Below are the code and all the weights of a small trained network. Each question names an input and a class and asks about switching units off, where a switched-off unit gives its printed mean instead of its output.

import numpy as np


def w(rows, s, z=0):
    codes = np.array(rows[::2]) - 128.0
    scale = np.full(codes.shape[1], s)
    scale[-1] = z or s
    return codes * scale


def f(y):
    return np.maximum(y, 0)


def log_softmax(a):
    a = a - a.max(-1, keepdims=True)
    return a - np.log(np.exp(a).sum(-1, keepdims=True))


def net(x, mask):
    res = np.array(x, float).reshape(1, 7) / 4 @ E
    y = f(res @ A[0][:, :-1].T + A[0][:, -1])
    res = res + np.where(mask, y, B[0][:, -1]) @ B[0][:, :-1]
    return log_softmax(res[-1] @ U[:, :-1].T + U[:, -1])


A, B = {}, {}
E = w([
[146,182,123,136,102,193],'x0',
[41,137,76,101,133,116],'x1',
[41,188,76,163,46,175],'x2',
[153,108,138,124,192,117],'x3',
[177,160,213,104,2,76],'x4',
[123,114,187,220,135,217],'x5',
[94,129,35,163,128,80],'x6',
],0.0091)
A[0] = w([
[173,71,120,176,228,108,160],'N1',
[119,86,156,92,153,22,231],'N2',
[144,155,126,91,107,56,128],'N3',
[108,43,176,21,66,61,165],'N4',
[181,110,64,162,162,54,226],'N5',
[139,171,251,78,54,254,255],'N6',
[58,172,15,159,101,196,218],'N7',
],0.0087,0.0036)
B[0] = w([
[120,45,201,101,151,180,216],'N1',
[156,124,143,7,92,112,213],'N2',
[171,177,89,75,61,198,168],'N3',
[133,195,81,79,107,58,202],'N4',
[124,63,134,90,80,160,202],'N5',
[177,173,170,255,132,76,250],'N6',
[70,127,7,197,154,140,225],'N7',
],0.0098,0.013)
U = w([
[182,214,244,205,101,102,93],'0',
[46,141,73,195,112,162,251],'1',
[121,185,153,59,66,105,3],'2',
[112,2,220,88,149,143,149],'3',
],0.0099,0.0021)

Each question gives the input, the list of numbers given to net, and the class t.
The units are the neurons (one row each of A and B). Each row of codes is followed by its name. A weight is (code - 128) times the scale printed after its matrix; where a second scale follows, it is the last column's (A, B and U).
mask holds one flag per neuron, in row order. A switched-off neuron (its flag False) gives its mean, the last column of its row in B, instead of its output. The means were averaged over made-up inputs and are rounded, as every weight is.
A unit's drop is (log p(t) with every unit on - log p(t) with that unit switched off) / (log p(t) with every unit on - log p(t) with every unit switched off).
The circuit of an input: a set's keep is (log p(t) with only the set's units on - log p(t) with every unit switched off) / (log p(t) with every unit on - log p(t) with every unit switched off). Starting from all 7 units, units are removed one at a time, each time the one whose removal leaves the highest keep (on an exact tie, the one counted first), for as long as the keep stays at least 0.8.
units of the circuit, in order: the units of the circuit, biggest drop first
most important unit: the unit with the biggest drop
top k neurons: the k neurons with the biggest drops, biggest first
drop when u is switched off: that unit's drop, to one decimal
input [4,8,-4,4,-4,5,0], class 3: top 4 neurons -> [N1 N6 N4 N3]
input [1,-4,0,7,-2,-8,3], class 3: most important unit -> N5
input [-7,5,4,5,3,7,-3], class 0: units of the circuit, in order -> [N7 N5]
input [-2,-8,-5,-3,0,-6,2], class 2: top 3 neurons -> [N4 N3 N2]
input [1,6,-5,-3,4,3,7], class 2: units of the circuit, in order -> [N6 N7 N1]
input [1,8,-8,6,3,2,-8], class 0: top 3 neurons -> [N6 N5 N4]
input [-2,-1,1,3,-1,-2,3], class 3: top 3 neurons -> [N4 N6 N7]
input [8,5,-1,-1,4,-4,6], class 1: top 2 neurons -> [N7 N2]
input [-6,-4,-4,5,0,-8,-4], class 2: top 2 neurons -> [N4 N3]
input [-2,8,2,-7,-1,8,-8], class 0: top 2 neurons -> [N6 N5]
input [-7,-3,-4,7,4,-3,-7], class 2: drop when N4 is switched off -> 0.8
input [-5,-3,8,-2,4,-6,-8], class 0: drop when N6 is switched off -> 1.4
input [-2,-8,3,2,-7,-3,1], class 3: drop when N6 is switched off -> 0.1
input [-3,6,8,-8,8,-1,-4], class 0: drop when N6 is switched off -> 1.6
